The symbols move the items like this.
w822 τ w684
w822 π w1
w822 β w778
w290 τ w119
w290 π w301
w290 β w202
w375 τ w834
w375 π w573
w375 β w827
w468 τ w778
w468 π w980
w468 β w193
w414 τ w305
w414 π w605
w414 β w39
w390 τ w732
w390 π w189
w390 β w575
w202 τ w491
w202 π w113
w202 β w41
w912 τ w981
w912 π w880
w912 β w684
w921 τ w39
w921 π w290
w921 β w582
w844 τ w431
w844 π w474
w844 β w312
w431 τ w898
w431 π w838
w431 β w880
w177 τ w202
w177 π w492
w177 β w666
w408 τ w299
w408 π w41
w408 β w844
w304 τ w721
w304 π w844
w304 β w401
w666 τ w41
w666 π w898
w666 β w981
w841 τ w758
w841 π w491
w841 β w299
w486 τ w814
w486 π w841
w486 β w298
w573 τ w679
w573 π w470
w573 β w469
w513 τ w950
w513 π w916
w513 β w679
w684 τ w513
w684 π w883
w684 β w573
w13 τ w605
w13 π w404
w13 β w290
w119 τ w575
w119 π w486
w119 β w491
w39 τ w773
w39 π w119
w39 β w841
w827 τ w980
w827 π w469
w827 β w305
w301 τ w486
w301 π w582
w301 β w113
w721 τ w666
w721 π w431
w721 β w912
w154 τ w375
w154 π w778
w154 β w251
w600 τ w189
w600 π w39
w600 β w486
w404 τ w600
w404 π w921
w404 β w301
w814 τ w290
w814 π w758
w814 β w177
w575 τ w921
w575 π w814
w575 β w957
w778 τ w573
w778 π w78
w778 β w137
w821 τ w251
w821 π w193
w821 β w732
w773 τ w404
w773 π w575
w773 β w758
w838 τ w337
w838 π w912
w838 β w256
w981 τ w474
w981 π w774
w981 β w513
w1 τ w883
w1 π w154
w1 β w78
w137 τ w469
w137 π w742
w137 β w605
w679 τ w154
w679 π w468
w679 β w821
w256 τ w310
w256 π w684
w256 β w375
w470 τ w468
w470 π w827
w470 β w413
w252 τ w396
w252 π w721
w252 β w838
w898 τ w304
w898 π w337
w898 β w774
w337 τ w844
w337 π w981
w337 β w310
w401 τ w912
w401 π w312
w401 β w822
w113 τ w298
w113 π w408
w113 β w304
w880 τ w774
w880 π w256
w880 β w883
w732 τ w414
w732 π w13
w732 β w921
w310 τ w312
w310 π w513
w310 β w834
w299 τ w492
w299 π w252
w299 β w431
w474 τ w838
w474 π w401
w474 β w950
w492 τ w113
w492 π w396
w492 β w898
w305 τ w955
w305 π w390
w305 β w773
w582 τ w841
w582 π w202
w582 β w408
w298 τ w177
w298 π w299
w298 β w721
w758 τ w301
w758 π w957
w758 β w492
w413 τ w193
w413 π w305
w413 β w189
w950 τ w256
w950 π w822
w950 β w154
w605 τ w390
w605 π w600
w605 β w119
w193 τ w137
w193 π w955
w193 β w13
w883 τ w916
w883 π w375
w883 β w470
w78 τ w470
w78 π w251
w78 β w742
w742 τ w413
w742 π w414
w742 β w600
w312 τ w880
w312 π w950
w312 β w1
w41 τ w252
w41 π w304
w41 β w474
w980 τ w78
w980 π w821
w980 β w955
w251 τ w827
w251 π w137
w251 β w414
w491 τ w957
w491 π w298
w491 β w252
w957 τ w582
w957 π w177
w957 β w396
w774 τ w401
w774 π w310
w774 β w916
w834 τ w1
w834 π w679
w834 β w980
w469 τ w821
w469 π w413
w469 β w390
w955 τ w742
w955 π w732
w955 β w404
w189 τ w13
w189 π w773
w189 β w814
w396 τ w408
w396 π w666
w396 β w337
w916 τ w822
w916 π w834
w916 β w468

The rows follow the links: the fewer symbols apart two items are, the more alike their rows tend to be.

Each row is also shifted at random along 3 hidden directions that mean nothing.

One row for each item, in no order:
Each row is one item's numbers.
id 1: [ 425 -212   51 -187 -211  162  -60  165 -182 -185  -27   29  172 -333 -415  331  -93    9  -57  -35  -99  128  175  229 -113 -146  259  -46  249  -71 -136 -332 -128  399    9 -105]
id 2: [  63  107  317  104 -100 -251  236  214   35  114  117  368    6  146 -175 -296 -194   90  107   20 -160  170   74  278 -196 -333  175   54 -148    5   59   29  183  286  -30   76]
id 3: [-138 -232 -270  202   82  -11 -375 -204   33  272 -203 -290 -213  237   89   61   10 -187  -48    3  121   -7  -89 -152   -8  141 -209  -70 -194  -53  -17  104  -19 -304 -218  113]
id 4: [ 978  110   76 -225 -260  186  214 -186 -308 -495  -84 -182  321 -333   92  260  289   69 -178   42   -2 -132  -99  -50  119  191  256   42  372 -221 -158 -199  -49  207   -2 -347]
id 5: [1052  218  352  -31  -78 -256  345   23 -143  -45   64  233  106  115  160 -387   69  104   54  136  -23   35 -145  147   55 -110  299  124  -56 -129  187   53  229   78  -72  -79]
id 6: [-421 -117   37  -47  130  120  -83 -296 -489 -455 -159 -281  188  -53 -298  135  375 -191  -12  197   77   69 -343 -188 -202  217  186   33   72 -254 -428 -190    8  126 -301 -265]
id 7: [-101  267  -68  242 -309  -54  137 -116  141 -150  -11 -185  197 -205  304  226  291   91  -59  134  -53 -113    0 -299 -117   15 -182   53  108  -35  -56   40  -95  -38  263 -183]
id 8: [ 748   43 -151 -187 -105  114  -49  189  200  -74  136    6   60 -305  100  200  -21  136   11    3  -10 -113  204  -77  171  -54  -91  -14  130  213  129  -50 -211 -105  330   19]
id 9: [  32  -76  279 -230  187 -166   47   30 -245 -107    8  154  158 -179  -31 -236   20  128   39  162  117  222   34  242  278 -191  508   76   48  -96  353 -134   67  -91  -31  -25]
id 10: [ -82  189 -104  214 -293  -18   66  -27  182  -81   11 -160  182 -247  257  254  192   76  -55   85  -76  -82   88 -233 -112  -16 -198   44  111  -13   -2    4 -128  -46  304  -91]
id 11: [-279  206   39   96 -116   -6  108  272  366    1  290  243   -8  -46 -192  -34 -107  -12   80   96 -358    5  158  -45 -291 -232 -219   16 -241  358 -174  122  -51  102  320  157]
id 12: [ 255  133   99   79 -103 -154  164 -676 -507 -356 -406 -462  425 -205  703   33  640   32 -364  297  175   37 -310 -202  401  211  461  125  269 -619  209   16  122 -333 -270 -409]
id 13: [-588  107 -173  454  -22 -289   21  257  538  686  102  189 -465  503  262 -202 -374  157  322 -342  203 -191  101  -55 -205    7 -700  -48 -151  127  257  266   67   37  201  262]
id 14: [-261  114 -181   63  160  132   27 -382  175  272 -144 -189 -231  410  447 -187  -17 -205 -323 -233  -80 -221 -117 -121  287  284 -213  -31 -253   14   24  410  174 -373 -262  150]
id 15: [-534 -177  -98 -136  338  122 -242  -94    1   91    9  -77 -122  100 -120  -91  -44 -218 -110   42  -70  104    9  -26  149   34    2  -67 -267  150  -42  133   -6 -366 -158  228]
id 16: [-665   90 -245  137 -205  247  219 -320  -44   17 -284 -332  -43  101  375  349   47   39 -194 -499  195 -409 -126 -122   69  522 -314  -41  515 -340 -116   -1   19  286  -85 -277]
id 17: [-315  174  175  -60  174 -121  297 -116  -76   43  -20  135  -37  221  253 -347    6  101   33 -127  175 -108 -145   96  203  158  152   71   92 -152  283  127  198   29  -67  -68]
id 18: [ 406 -184   26   73  -29   14 -241 -147 -270 -159 -146 -187  101  -15 -307  117  183 -208  -47  240  -92  200 -177  -57 -242  -46  130  -16 -161 -132 -320 -136  -21   28 -273  -68]
id 19: [ 264  250    0  190 -288  -49  143   19  181 -152   90   -7  148 -184  157  124  206   49   -5  170 -201  -15   41 -233 -194  -89 -160   35  -54   92 -111   54  -78   11  290 -115]
id 20: [ 573  -11   96  -52  -31   28  -46  -78   62  106  -23   59   50   77   15 -196  -59 -212 -342   85 -382  177   93  180  143 -207  261   -9 -350  101   13  187  128 -238 -200  211]
id 21: [-728   65 -106 -291   98  294  143  -90  -79 -387   64 -116  158 -392   58  298  173  106  -32  -63  101 -226   42 -158  204  245   42  -29  424   24  -56 -122 -168    2  237 -201]
id 22: [-282  241  -58  148   99 -130  109  215  391  197  255  227 -261  246   92 -202 -128   93  292  -73   50 -189   10 -143 -169  -11 -444   -7 -195  303   59  220   40  -63  298  162]
id 23: [ 286  -86  -36 -119 -227  259   67  188  116   54   22  107   -1  -85 -283  232 -296  -18 -124 -294 -246  -45  231  248  -90  -53  -14  -92  121  119 -200  -73  -38  417    5   44]
id 24: [-250  221  177   37 -157  -57  140   38  -34 -455  162   19  338 -391 -101  132  298   55   48  367 -226  100    0 -184 -228 -190  129   86   13   69 -205  -96 -106   83  298 -171]
id 25: [ 333  -80  -85  -41  146  170  -75  -99 -126  -68  -48  -79 -149  290 -205  -16   -3 -189   33  -85   59 -131 -246  -84 -160  255 -142  -39  -75   -7 -326    6   48  104 -242  -22]
id 26: [ 116 -218  161  -97  -10 -153 -142  187   23  275   32  226   58 -122 -194 -156 -289   41  -97   69 -180  372  276  420  210 -430  400  -29 -143   45  328  -59   56  -66  -61  216]
id 27: [ 298  209  163  -45   63 -128  113  250  126 -234  304  244   71 -112 -124 -153  118   87  285  303  -71   22  -22 -135 -183 -200  -54   77 -175  279  -29   15  -56  -51  312   44]
id 28: [-684  212   28   51   49  -17  126  261  369   18  330  279 -131   39 -175 -126 -139   27  183  -10 -177  -71   81  -67 -273 -159 -285    5 -219  381 -113  138  -28   62  305  129]
id 29: [ 920 -200 -123  158  -95   95 -311  219  308  504   44  158 -347  470 -413  -82 -450 -291  -29 -191 -369   74  137  178 -349 -155 -311 -133 -575  329 -289  193   77  121 -234  394]
id 30: [1545  127  -93  152 -445  -98  -50  134  328   95   78  -34  123 -215  276  160   50  123  -40  190 -158  -44  200 -135  -28 -182 -199   12  -73  145  107   45 -159 -140  336   23]
id 31: [  26  249  217  -45  -22  -55  185  100  -34 -464  242  166  265 -335 -158    6  292   55  132  403 -160   78  -57 -191 -219 -198  129  112  -61  172 -167  -69  -72    7  312 -129]
id 32: [-985  144  110  368  -63 -325  209  -64  -80   46 -107  -20   36  118  218  -95  126  160  212   -3  232    5 -160  -63 -194  -10  -83  106  184 -296  109  -13  107  179   20 -178]
id 33: [-637 -225   73 -305  348  158 -285   48  -91 -152  145  107   23 -163 -493  -96  -54 -221 -101  257 -300  304   94  155  109 -238  371  -47 -313  271 -109  -38  -65 -233 -123  229]
id 34: [-385 -165 -315  124  211   40 -338 -112  202  435 -101 -158 -372  347  123  -35 -158 -207  -82 -139   64  -59   -5  -97  102  147 -357 -106 -284  125   46  244  -10 -383 -155  281]
id 35: [ 305  -54   73 -318  -56   52  -76  141 -218 -589  118   -9  450 -804 -190  340  296  160   69  461   -9  202  160  -83  106 -217  402   37  284   55   28 -383 -327  -75  368 -223]
id 36: [   5  118   16  378  -94 -329   73  114  161  316   21   84 -123  211  242 -159  -25  184  291   -9  228  -43  -51  -57 -191  -63 -295   61   -3 -103  236   79   58   37  133    9]
id 37: [-472  -10  351 -279  247 -123  182   65 -278 -216  110  261  141 -138 -144 -278   20  112   87  158   69  192  -11  256  197 -166  493   90   92  -75  223 -135   92   36  -19  -60]
id 38: [  97 -158 -127  199  -44    7 -264 -230 -196   44 -226 -280    4  130  -41  128  176 -208  -83  126   67   76 -208 -160 -163  121  -72   -8 -107 -203 -227  -18   -9  -61 -268  -64]
id 39: [-678 -101  124   24  -11 -109   26 -265 -279  -69 -206 -143  242 -192  177   13  170    8 -229  117  -62  201   24  118  243 -112  406   68  101 -331  206  -48   71 -121 -191 -113]
id 40: [1329   43  -56 -321 -117  138  -51  300  203  -65  218  175   71 -350  -98  113 -125  129   25   79 -142  -33  282   50  158 -146   25  -48   22  344   77  -78 -193  -77  365  119]
id 41: [ -97  -74 -202  -96  250  193   -7 -233 -250 -103 -163 -262 -168  230  100   88  172  -13  124 -228  464 -331 -331 -239   48  545 -205   -5  290 -228 -145  -43   -6   55 -197 -197]
id 42: [-750 -335 -228   54  224   56 -462   80  151  347    2  -37 -274  173 -291   10 -262 -238   -2  -48  -86  169  124   64  -33  -73 -198 -132 -330  210  -77   82  -43 -223 -146  328]
id 43: [-1114   -41  -177   -37   313   197  -125  -141   237   284     0   -36  -280   322    41  -160  -207  -261  -242  -227  -180   -61    60    36   164   107  -174   -78  -308   229   -34   305   112  -273  -187   290]
id 44: [ 423  104 -197 -189  -49  296   44  259  459  218  218  172 -254   73  -20   74 -392   20  -95 -415 -175 -303  274   97  136   82 -332 -113    5  406   14  176  -62   79  239  243]
id 45: [-768  112  184  295  -36 -355  172  -80 -248 -138  -82  -36  166  -73  168  -31  292  205  289  184  295   70 -188 -134 -181  -29   54  120  238 -344  139 -149   29  142   77 -281]
id 46: [ -21 -253 -137 -142  145  154 -166   88 -188  -40  -61  -55 -133   26 -278  151 -106   -2  169 -173  290  -66  -38   26  -36  170  -71  -63  223  -54  -94 -213  -96  169  -92  -39]
id 47: [-118  -63  173 -146  120 -186   41  -93 -276  -78  -89   29  150 -146  179 -155  111  123  -30  152  189  158   -4  156  333  -73  421   58  155 -226  362 -102   65 -159  -86  -76]
id 48: [ 415  -77   43 -213  194  171  -61 -120 -421 -394  -42  -97   24   -5 -295   46  206 -119  104  127  166  -21 -309 -113  -96  232  143   24   57 -113 -308 -194   -6   83 -232 -206]
id 49: [ 425   25 -329  129 -246   72 -131  383  710  601  176  153 -315   84  116  102 -524   64   -2 -340 -209 -167  463   75  -16 -149 -606 -138 -142  466  139  205 -129  -55  388  387]
id 50: [ 175 -189  -68 -224  271  213 -128  112 -162 -118   35   37 -153  131 -414   16  -92 -120  167  -62   91  -27 -116   32 -114  152  -16  -51   -2   95 -237 -141  -25  142 -165    5]
id 51: [ 157  133  -66  280   -3 -306   15  245  363  431  140  178 -293  309  180 -237 -181  164  344  -73  193  -93   46  -87 -173  -94 -451    5 -150  151  233  188   41  -55  234  173]
id 52: [ 263 -190  233 -103  -71 -194 -118  111 -162   57  -30  141  214 -276 -172 -103  -71   11 -164  242 -222  452  236  377  188 -466  582    2  -92  -56  248 -130   33  -84 -116  112]
id 53: [-162  152  -90 -256    7  330  192  -38   61 -266   68  -36   65 -232   49  223    4   82 -108 -202  -43 -284   46  -34  129  238  -30  -18  327   78 -120  -58  -94  127  167 -124]
id 54: [ -80 -290  -95 -155   72  135 -199  111 -196  -34  -55  -32  -85  -85 -344  221 -144   25  161 -147  215  -10   19   76  -63  130    5  -83  266  -84  -74 -264 -105  218  -97  -50]
id 55: [-643 -256  -69 -240  293  195 -172   73 -248 -152  -11  -15 -108  -36 -442  183  -97  -57  189 -132  241  -45  -79   39  -79  184   40  -77  234  -39 -200 -269  -97  208 -120  -80]
id 56: [-326 -137 -114   69  116  203 -137   39  133  204   18   22 -322  430 -371  -20 -279 -259   35 -272 -117  -89  -52   70 -272  117 -295  -99 -254  197 -382   98  105  203 -219  163]
id 57: [ 114   38   -9  -39   46  106  -30 -183  143  181  -45  -26  -77  190  154 -197  -69 -225 -322  -63 -302   16   34   82  218    2   58  -32 -341  113    6  294  126 -259 -212  170]
id 58: [ 188  211  183  189  -78 -199  341  -15  116  267   35  197 -127  411  277 -384 -118   84   52 -186   21 -107  -90  123  -48   11  -74   81  -94  -87  161  207  265  160  -70   26]
id 59: [-547  171  216  315 -130 -321  293 -153 -171  -86 -118  -47  128   60  295 -127  246  182  137   70  220  -17 -218  -69 -163   22   68  119  191 -399  111  -45  135  189   -8 -307]
id 60: [1458  282 -217  -53 -268  252  265 -131  250   69  -44 -119 -117  170  526   91  -27   32 -239 -387   15 -516  -43 -130  206  420 -333  -13  163   25   15  220   64   21   73  -67]
id 61: [-845  -72  -17   20  130 -115   23 -100   25  313 -124  -10  -95   92  261 -135 -143   75  -78 -181  142   49   79  172  302    5  101   11   88 -187  411   75  104 -124 -123   74]
id 62: [-315 -108 -244  108 -163  171  -37   -2   97  259 -179 -179 -187  128   35  273 -228   41  -34 -485  129 -224   55   79  -15  271 -316  -87  317 -156  -75  -43  -25  310 -104  -62]
id 63: [ 230   69 -258  190 -282    2  -45  179  452  289   86  -28  -85  -67  230  201 -183  105  -35 -138  -91 -132  281  -99  -30  -66 -414  -85   17  212  113  116 -151 -103  352  146]
id 64: [-555  172  -32  193  126 -244  109  102  160   99  122   92 -151  128  187 -145   37  182  359   36  306 -140 -106 -230 -153   66 -335   70   21   22  152   89  -12  -76  228    1]
id 65: [ 903  191  -50 -148 -217  267  247  -96  -15 -257  -19 -107  121 -127  197  173   81   53 -205 -152  -41 -264  -33  -38  110  235   -1   21  290  -63 -117   -3  -35  152   53 -172]
id 66: [ 669 -222 -118  -84  -83  103 -172  136  -88  123  -91  -45 -100    8 -197  204 -174   13   95 -226  196  -51   75  103  -43   72  -86  -72  177  -57  -26 -187  -90  208  -76   -2]
id 67: [-558 -315  129 -356  399   67 -353  -78 -507 -522    9  -88  293 -502 -486   87  321 -166   -1  588  -38  420  -54  -36  114 -201  595   18  -61   10 -130 -301 -158 -303 -127  -55]
id 68: [ -83   40  179  -68  159 -189    5  386   64 -193  331  333   68 -203 -369 -142    5  138  375  348   15  178   35  -14 -211 -348   65   69 -135  266   46 -114 -138    2  336   61]
id 69: [ 789 -117  240 -104 -151  -62  -85   32  -70   27  -13  135  205 -165 -164 -125  -79 -160 -317  270 -447  411  210  324  152 -423  526    3 -318   30   81   10   61 -121 -160  172]
id 70: [-448 -351 -239   -1  -82  210 -250  410  314  540   37  180 -368  188 -467  192 -700  -42   64 -575  -87    4  375  378 -174 -102 -341 -211   48  228  -97  -74  -63  424  -47  271]
id 71: [-497 -429  -19   11   80   53 -484  238  -18  128   17   83  -44  -64 -736   97 -231 -273   20  165 -295  426  178  204 -319 -373  101 -101 -371  184 -294 -164 -105   69 -191  237]
id 72: [  23  127  303  207 -138 -297  256   71  -77   34    9  202   93   97   44 -224   24  115  131   89  -18  137  -56  130 -186 -217  131   78  -34 -172   92  -19  163  260  -23  -89]
id 73: [-254  144 -109  205  -80   25  121 -473   72  250 -281 -276  -65  325  598 -122   67 -144 -431 -203  -77 -149  -98  -63  277  270  -87    0  -93 -198  111  352  233 -251 -287   29]
id 74: [ 812  105  401 -204   42 -190  242  187 -127  -97  162  400  113   22 -170 -398  -90   85  111  176 -131  176   22  303   59 -289  443  104 -147   53  169  -19  146  126  -30   41]
id 75: [-499   33  115  -87  214 -120  180  -82  -46  135    4  119  -94  168  245 -292  -83  111   31 -150  201  -45  -45  146  306   66  165   33  101 -128  363   61  147  -56  -70   10]
id 76: [-1125  -154  -237   246   153    23  -237  -493  -317   -84  -367  -545     3    71   230   221   393  -152   -73    65   319   -42  -324  -376    -9   376  -109   -31   140  -421  -135   -34   -26  -237  -304  -212]

Some items, each with its row:
w312 id 72
w513 id 74
w666 id 24
w957 id 53
w980 id 14
w844 id 22
w290 id 62
w573 id 12
w305 id 38
w758 id 4
w468 id 73
w827 id 43
w431 id 27
w301 id 23
w414 id 18
w492 id 49
w814 id 1
w912 id 36
w470 id 20
w742 id 76
w310 id 2
w337 id 68
w41 id 19
w298 id 8

Row, symbols taken left to right, then the row they reach:
id 58 τ π τ: id 5
id 44 τ π: id 40
id 69 τ β π: id 3
id 65 τ π β: id 10
id 63 β β: id 59
id 39 τ β: id 33
id 42 β τ β: id 70
id 7 π π π: id 64
id 35 β τ: id 11
id 28 τ: id 31
id 60 π: id 21
id 30 π β: id 51
id 45 β β β: id 34
id 26 τ: id 61

